Below is a small trained network, with its code and all its weights. Each question gives an input and a class and asks what happens when units are switched off, that is, made to give their printed mean instead of their output.

import numpy as np


def w(rows, s, z=0):
    codes = np.array(rows[::2]) - 128.0
    scale = np.full(codes.shape[1], s)
    scale[-1] = z or s
    return codes * scale


def f(y):
    return y / 2 * (1 + np.tanh(0.7978845608 * (y + 0.044715 * y**3)))


def log_softmax(a):
    a = a - a.max(-1, keepdims=True)
    return a - np.log(np.exp(a).sum(-1, keepdims=True))


def net(x, mask):
    res = np.array(x, float).reshape(1, 7) / 4 @ E
    y = f(res @ A[0][:, :-1].T + A[0][:, -1])
    res = res + np.where(mask, y, B[0][:, -1]) @ B[0][:, :-1]
    return log_softmax(res[-1] @ U[:, :-1].T + U[:, -1])


A, B = {}, {}
E = w([
[68,180,140,68,157],'x0',
[193,93,150,212,75],'x1',
[149,9,163,101,213],'x2',
[171,82,30,151,147],'x3',
[64,39,54,62,55],'x4',
[52,66,129,225,205],'x5',
[126,176,2,168,162],'x6',
],0.006)
A[0] = w([
[117,104,74,39,72,181],'n1',
[100,152,194,48,190,152],'n2',
[201,143,107,159,52,163],'n3',
[123,40,73,246,231,235],'n4',
[54,71,183,128,132,236],'n5',
[254,91,161,224,126,222],'n6',
[130,191,194,45,173,216],'n7',
[132,103,85,12,151,219],'n8',
[133,26,88,102,192,245],'n9',
[178,129,167,184,41,197],'n10',
[120,199,49,219,143,206],'n11',
[170,25,113,179,217,222],'n12',
[169,99,38,51,96,174],'n13',
[254,152,141,155,47,151],'n14',
[191,142,133,174,74,177],'n15',
[33,102,168,122,65,179],'n16',
[125,200,92,173,93,202],'n17',
[156,174,101,226,77,238],'n18',
[122,229,141,200,90,252],'n19',
[151,35,93,120,192,194],'n20',
[54,202,51,150,179,187],'n21',
[140,165,32,209,142,183],'n22',
],0.0071,0.0036)
B[0] = w([
[175,203,64,146,6,178],'n1',
[99,192,194,125,132,167],'n2',
[175,99,41,150,183,172],'n3',
[19,51,139,177,129,254],'n4',
[71,55,233,95,25,185],'n5',
[157,50,104,177,169,220],'n6',
[152,230,229,127,175,186],'n7',
[149,206,136,186,69,177],'n8',
[88,127,150,195,88,203],'n9',
[226,46,80,65,150,183],'n10',
[46,106,75,46,201,208],'n11',
[57,47,159,255,133,221],'n12',
[172,199,39,227,84,179],'n13',
[219,65,74,155,203,186],'n14',
[189,41,46,98,196,168],'n15',
[140,101,156,37,41,167],'n16',
[122,155,59,51,219,180],'n17',
[146,71,55,72,196,202],'n18',
[146,112,125,68,203,207],'n19',
[85,108,112,212,82,188],'n20',
[46,174,120,84,137,195],'n21',
[50,77,73,77,140,201],'n22',
],0.0057,0.0082)
U = w([
[179,229,65,181,52,129],'0',
[121,118,184,28,41,122],'1',
[132,229,236,119,212,254],'2',
[254,84,73,130,204,63],'3',
[77,149,62,38,188,22],'4',
[78,47,141,228,138,124],'5',
],0.0076,0.00091)

Each question gives the input, the list of numbers given to net, and the class t.
The units are the neurons (one row each of A and B). Each row of codes is followed by its name. A weight is (code - 128) times the scale printed after its matrix; where a second scale follows, it is the last column's (A, B and U).
mask holds one flag per neuron, in row order. A switched-off neuron (its flag False) gives its mean, the last column of its row in B, instead of its output. The means were averaged over made-up inputs and are rounded, as every weight is.
A unit's drop is (log p(t) with every unit on - log p(t) with that unit switched off) / (log p(t) with every unit on - log p(t) with every unit switched off).
The circuit of an input: a set's keep is (log p(t) with only the set's units on - log p(t) with every unit switched off) / (log p(t) with every unit on - log p(t) with every unit switched off). Starting from the 12 units with the biggest drops (on a tie, the unit counted first), units are removed one at a time, each time the one whose removal leaves the highest keep (on an exact tie, the one counted first), for as long as the keep stays at least 0.8.
units of the circuit, in order: the units of the circuit, biggest drop first
k most important neurons: the k neurons with the biggest drops, biggest first
drop when u is switched off: that unit's drop, to one decimal
input [-7,5,-6,8,-1,5,-3], class 3: units of the circuit, in order => n10, n18
input [-8,1,-8,-1,-5,-2,5], class 3: most important neuron => n14
input [2,5,-3,6,-5,1,6], class 4: units of the circuit, in order => n11, n22
input [-6,2,6,2,5,-7,7], class 0: units of the circuit, in order => n13, n1
input [-5,-7,-7,7,-8,-5,1], class 4: 3 most important neurons => n11, n22, n21
input [6,-4,8,-4,2,1,3], class 2: 2 most important neurons => n7, n2
input [1,-4,-2,-4,0,8,-6], class 1: 2 most important neurons => n5, n16
input [8,-4,5,-3,-3,4,2], class 2: drop when n7 is switched off => 0.1
input [-7,-6,-5,4,1,-2,-3], class 0: drop when n13 is switched off => 0.2
input [-3,0,-5,7,-2,8,8], class 4: drop when n21 is switched off => 0.2
input [6,-1,2,0,5,-8,-1], class 0: drop when n10 is switched off => 0.0
